Below are the code and all the weights of a small trained network. Each question names an input and a target symbol and asks about switching units off, where a switched-off unit gives its printed mean instead of its output.

import numpy as np


def w(rows, s, z=0):
    codes = np.array(rows[::2]) - 128.0
    scale = np.full(codes.shape[1], s)
    scale[-1] = z or s
    return codes * scale


def f(y):
    return y / 2 * (1 + np.tanh(0.7978845608 * (y + 0.044715 * y**3)))


def softmax(a):
    e = np.exp(a - a.max(-1, keepdims=True))
    return e / e.sum(-1, keepdims=True)


def log_softmax(a):
    a = a - a.max(-1, keepdims=True)
    return a - np.log(np.exp(a).sum(-1, keepdims=True))


def net(x, mask):
    ids = ['ΠΩαζημ'.index(c) for c in x.split()]
    T = len(ids)
    res = E[ids] + P[:T]
    r = res
    for j in range(3):
        rows = slice(3 * j, 3 * j + 3)
        q, k, v = (r @ M[0][rows].T for M in (Q, K, V))
        z = softmax(np.where(np.tri(T) > 0, q @ k.T / 3**0.5, -1e9)) @ v
        o = O[0][rows]
        res = res + np.where(mask[j], z, o[:, -1]) @ o[:, :-1]
    y = f(res @ A[0][:, :-1].T + A[0][:, -1])
    res = res + np.where(mask[3:11], y, B[0][:, -1]) @ B[0][:, :-1]
    return log_softmax(res[-1] @ U[:, :-1].T + U[:, -1])


Q, K, V, O, A, B = {}, {}, {}, {}, {}, {}
E = w([
[90,143,135,108,172],'Π',
[115,157,87,161,142],'Ω',
[154,201,88,103,89],'α',
[37,181,95,183,94],'ζ',
[240,254,110,175,103],'η',
[229,60,155,43,140],'μ',
],0.015)
P = w([
[76,106,178,66,159],'0',
[132,19,156,195,162],'1',
[191,182,110,53,183],'2',
[76,159,120,101,146],'3',
[80,163,167,39,157],'4',
[125,160,88,99,188],'5',
[138,140,198,57,107],'6',
[54,48,192,102,161],'7',
[138,106,206,91,130],'8',
[168,124,2,113,180],'9',
[138,94,167,119,129],'10',
[154,178,184,11,67],'11',
],0.008)
Q[0] = w([
[156,190,40,93,173],'head 0',
[177,163,107,146,206],'head 0',
[157,155,197,115,2],'head 0',
[187,23,237,132,141],'head 1',
[118,153,19,176,188],'head 1',
[176,17,204,148,49],'head 1',
[127,62,97,166,105],'head 2',
[203,215,48,66,123],'head 2',
[41,159,40,41,220],'head 2',
],0.0071)
K[0] = w([
[136,54,254,159,145],'head 0',
[200,120,186,143,106],'head 0',
[247,133,140,108,197],'head 0',
[49,118,193,51,127],'head 1',
[84,85,91,145,97],'head 1',
[97,128,195,43,116],'head 1',
[84,66,146,117,123],'head 2',
[114,213,131,199,141],'head 2',
[86,121,166,151,136],'head 2',
],0.0093)
V[0] = w([
[101,152,164,152,110],'head 0',
[110,185,150,116,152],'head 0',
[173,90,164,68,145],'head 0',
[209,90,154,95,119],'head 1',
[178,150,82,125,159],'head 1',
[96,202,184,149,55],'head 1',
[128,88,160,193,45],'head 2',
[177,140,121,255,90],'head 2',
[197,103,124,77,117],'head 2',
],0.0088)
O[0] = w([
[149,187,130,170,106,85],'head 0',
[190,115,126,213,93,165],'head 0',
[106,96,114,100,242,213],'head 0',
[147,97,169,113,166,149],'head 1',
[190,168,156,209,178,225],'head 1',
[84,221,179,102,131,142],'head 1',
[64,254,40,140,207,3],'head 2',
[117,172,175,170,164,94],'head 2',
[165,91,136,111,141,146],'head 2',
],0.0076,0.0038)
A[0] = w([
[169,26,108,112,96,101],'neuron 0',
[80,123,195,110,82,251],'neuron 1',
[82,104,183,82,213,12],'neuron 2',
[164,134,105,143,178,140],'neuron 3',
[176,125,169,96,161,68],'neuron 4',
[178,174,198,182,229,43],'neuron 5',
[173,187,95,134,120,101],'neuron 6',
[80,126,86,230,1,119],'neuron 7',
],0.0091,0.0031)
B[0] = w([
[47,119,53,199,244,254],'neuron 0',
[241,234,31,168,178,193],'neuron 1',
[175,196,145,151,1,174],'neuron 2',
[84,59,136,137,134,182],'neuron 3',
[133,112,170,103,184,232],'neuron 4',
[81,171,187,69,145,194],'neuron 5',
[161,115,196,141,97,195],'neuron 6',
[70,198,93,63,128,214],'neuron 7',
],0.0081,0.004)
U = w([
[129,182,254,220,150,5],'Π',
[84,137,154,75,214,251],'Ω',
[137,183,122,125,98,5],'α',
[140,128,145,239,119,151],'ζ',
[233,82,138,90,49,251],'η',
[104,70,180,125,71,5],'μ',
],0.0083,0.0031)

Each question gives the input, a string of symbols that net reads in full, and the target symbol t.
The units are the heads (3 rows each of Q, K, V and O) and the neurons (one row each of A and B). Each row of codes is followed by its name. A weight is (code - 128) times the scale printed after its matrix; where a second scale follows, it is the last column's (O, A, B and U).
mask holds one flag per unit, heads first, then neurons. A switched-off unit (its flag False) gives its mean, the last column of its rows in O or B, instead of its output. The means were averaged over made-up inputs and are rounded, as every weight is.
A unit's drop is (log p(t) with every unit on - log p(t) with that unit switched off) / (log p(t) with every unit on - log p(t) with every unit switched off).
The circuit of an input: a set's keep is (log p(t) with only the set's units on - log p(t) with every unit switched off) / (log p(t) with every unit on - log p(t) with every unit switched off). Starting from all 11 units, units are removed one at a time, each time the one whose removal leaves the highest keep (on an exact tie, the one counted first), for as long as the keep stays at least 0.8.
units of the circuit, in order: the units of the circuit, biggest drop first
most important unit: the unit with the biggest drop
k most important neurons: the k neurons with the biggest drops, biggest first
which heads matter: for each layer, one digit per head in row order, 1 if its drop is at least 0.15 and else 0, layers parted by /
drop of u: that unit's drop, to one decimal
input Ω η ζ, target Π: most important unit	head 1
input α Ω Π η μ Π ζ α α α ζ, target α: units of the circuit, in order	(neuron 7; head 0; neuron 1; neuron 0)
input α Ω η, target Π: units of the circuit, in order	(neuron 5; head 2; neuron 6)
input Ω ζ η Π, target Π: units of the circuit, in order	(head 1; head 0)
input α ζ Π Π, target α: which heads matter	110
input η η ζ α, target Π: units of the circuit, in order	(head 2; head 1; head 0)
input α η α Π, target Π: which heads matter	010
input α Π Ω Ω α μ Ω α Ω α α μ, target Ω: which heads matter	000
input Ω α ζ Π α Ω ζ α, target α: 2 most important neurons	(neuron 7; neuron 1)
input Ω α Π, target η: 2 most important neurons	(neuron 0; neuron 7)
input α α α α, target η: 2 most important neurons	(neuron 0; neuron 5)
input Π α μ, target Ω: 2 most important neurons	(neuron 0; neuron 4)
input ζ α ζ Π, target α: drop of neuron 1	0.1
input α Π μ η μ μ μ η, target Ω: drop of neuron 2	-0.1
input α Ω Π Ω α α, target η: drop of neuron 6	0.1
input α α α α α α Ω, target η: drop of neuron 0	0.5
input ζ ζ α α, target α: most important unit	head 0
